Here is a tiny trained network, its code and every weight. The questions are about switching its units off for an input and a class, where a switched-off unit gives its printed mean instead of its output.

import numpy as np


def w(rows, s, z=0):
    codes = np.array(rows[::2]) - 128.0
    scale = np.full(codes.shape[1], s)
    scale[-1] = z or s
    return codes * scale


def f(y):
    return y / 2 * (1 + np.tanh(0.7978845608 * (y + 0.044715 * y**3)))


def log_softmax(a):
    a = a - a.max(-1, keepdims=True)
    return a - np.log(np.exp(a).sum(-1, keepdims=True))


def net(x, mask):
    res = np.array(x, float).reshape(1, 8) / 4 @ E
    y = f(res @ A[0][:, :-1].T + A[0][:, -1])
    res = res + np.where(mask, y, B[0][:, -1]) @ B[0][:, :-1]
    return log_softmax(res[-1] @ U[:, :-1].T + U[:, -1])


A, B = {}, {}
E = w([
[53,34,125,40,155,30,35,128],'x0',
[214,149,54,73,111,130,123,149],'x1',
[113,245,119,159,94,9,92,205],'x2',
[164,29,152,98,117,175,204,110],'x3',
[180,193,254,97,211,51,120,98],'x4',
[91,142,132,34,58,166,53,154],'x5',
[72,86,49,180,151,173,60,195],'x6',
[117,193,163,125,168,179,135,167],'x7',
],0.0086)
A[0] = w([
[181,119,131,157,91,43,248,157,89],'n1',
[203,212,156,47,64,97,82,164,28],'n2',
[56,90,118,62,121,62,92,135,196],'n3',
[111,199,109,190,125,127,90,218,124],'n4',
[93,207,111,179,68,116,109,209,204],'n5',
[161,214,140,76,66,108,127,149,109],'n6',
[88,147,161,186,149,47,137,77,251],'n7',
[103,85,124,91,138,102,87,96,195],'n8',
[146,159,233,132,112,148,173,98,180],'n9',
[70,188,127,201,116,102,98,86,212],'n10',
[110,100,140,106,97,72,86,139,199],'n11',
[102,92,106,165,52,188,145,105,152],'n12',
[126,168,112,136,142,131,132,203,200],'n13',
[90,92,149,48,99,174,103,51,47],'n14',
[80,88,139,65,90,58,80,146,174],'n15',
],0.011,0.0028)
B[0] = w([
[142,174,78,106,137,70,164,13,210],'n1',
[255,239,188,169,10,197,77,149,228],'n2',
[157,124,103,161,116,55,52,166,241],'n3',
[61,6,155,86,135,147,136,141,232],'n4',
[44,35,214,89,94,92,112,187,246],'n5',
[218,147,173,89,51,165,66,127,212],'n6',
[249,188,216,152,169,60,54,123,222],'n7',
[114,117,139,152,107,115,63,108,202],'n8',
[190,247,120,144,211,106,190,31,218],'n9',
[117,113,216,69,156,68,102,219,208],'n10',
[128,137,94,185,141,79,103,131,197],'n11',
[94,71,40,80,29,185,242,54,234],'n12',
[49,36,124,135,97,130,126,103,187],'n13',
[38,131,200,77,100,109,113,108,219],'n14',
[111,151,99,231,144,49,93,155,234],'n15',
],0.0086,0.012)
U = w([
[20,50,140,118,118,120,94,185,71],'0',
[158,114,19,240,85,175,190,82,76],'1',
[169,159,178,174,125,61,25,150,220],'2',
[150,205,146,120,209,106,195,2,117],'3',
[83,133,204,129,192,138,171,211,4],'4',
[192,189,148,165,103,236,99,145,33],'5',
[80,76,155,58,33,219,147,93,229],'6',
],0.0082,0.0044)

Each question gives the input, the list of numbers given to net, and the class t.
The units are the neurons (one row each of A and B). Each row of codes is followed by its name. A weight is (code - 128) times the scale printed after its matrix; where a second scale follows, it is the last column's (A, B and U).
mask holds one flag per neuron, in row order. A switched-off neuron (its flag False) gives its mean, the last column of its row in B, instead of its output. The means were averaged over made-up inputs and are rounded, as every weight is.
A unit's drop is (log p(t) with every unit on - log p(t) with that unit switched off) / (log p(t) with every unit on - log p(t) with every unit switched off).
The circuit of an input: a set's keep is (log p(t) with only the set's units on - log p(t) with every unit switched off) / (log p(t) with every unit on - log p(t) with every unit switched off). Starting from the 12 units with the biggest drops (on a tie, the unit counted first), units are removed one at a time, each time the one whose removal leaves the highest keep (on an exact tie, the one counted first), for as long as the keep stays at least 0.8.
circuit, biggest first: the units of the circuit, biggest drop first
k most important neurons: the k neurons with the biggest drops, biggest first
drop of u: that unit's drop, to one decimal
input [2,-3,-6,-2,-3,-7,1,-5], class 6: circuit, biggest first -> [n15]
input [-6,7,2,-7,-4,4,-8,1], class 5: 2 most important neurons -> [n2; n12]
input [1,-4,8,8,3,-2,5,5], class 0: circuit, biggest first -> [n2; n4]
input [-8,-7,4,-5,-8,3,7,-6], class 0: 2 most important neurons -> [n5; n10]
input [-5,4,-4,-5,6,3,-7,-8], class 5: 2 most important neurons -> [n2; n6]
input [-1,0,6,2,-2,5,3,-6], class 0: 2 most important neurons -> [n7; n5]
input [-3,-5,-7,7,5,5,3,-2], class 3: 2 most important neurons -> [n9; n5]
input [-7,6,4,7,-2,-2,-2,-8], class 1: 2 most important neurons -> [n7; n12]
input [7,2,-6,2,1,6,2,-4], class 2: 4 most important neurons -> [n3; n15; n4; n5]
input [-6,-4,6,-2,-8,3,0,-2], class 6: 3 most important neurons -> [n12; n15; n3]
input [7,-2,8,-4,-5,-3,7,-3], class 0: 2 most important neurons -> [n4; n5]
input [-8,2,-3,-6,1,7,-2,-7], class 5: 2 most important neurons -> [n2; n4]
input [0,-7,-3,3,0,-4,8,8], class 6: 2 most important neurons -> [n15; n3]
input [3,-3,2,-8,-8,3,-6,8], class 0: circuit, biggest first -> [n5]
input [-4,2,1,-4,-5,4,5,-6], class 6: 2 most important neurons -> [n12; n15]
input [-4,8,-3,-7,-3,-2,1,6], class 6: 2 most important neurons -> [n15; n3]
input [-3,5,8,3,5,-4,5,8], class 6: 2 most important neurons -> [n4; n13]
input [-8,2,-4,1,-4,0,-7,7], class 3: drop of n9 -> 0.5
input [1,-8,0,-7,-3,-5,0,3], class 4: drop of n12 -> 0.1
input [-3,-3,-7,-8,8,4,0,-2], class 3: circuit, biggest first -> [n9]
input [-7,-7,4,1,3,2,-7,-7], class 3: drop of n9 -> 0.4
input [-3,3,3,-1,8,4,5,7], class 6: drop of n7 -> 0.2
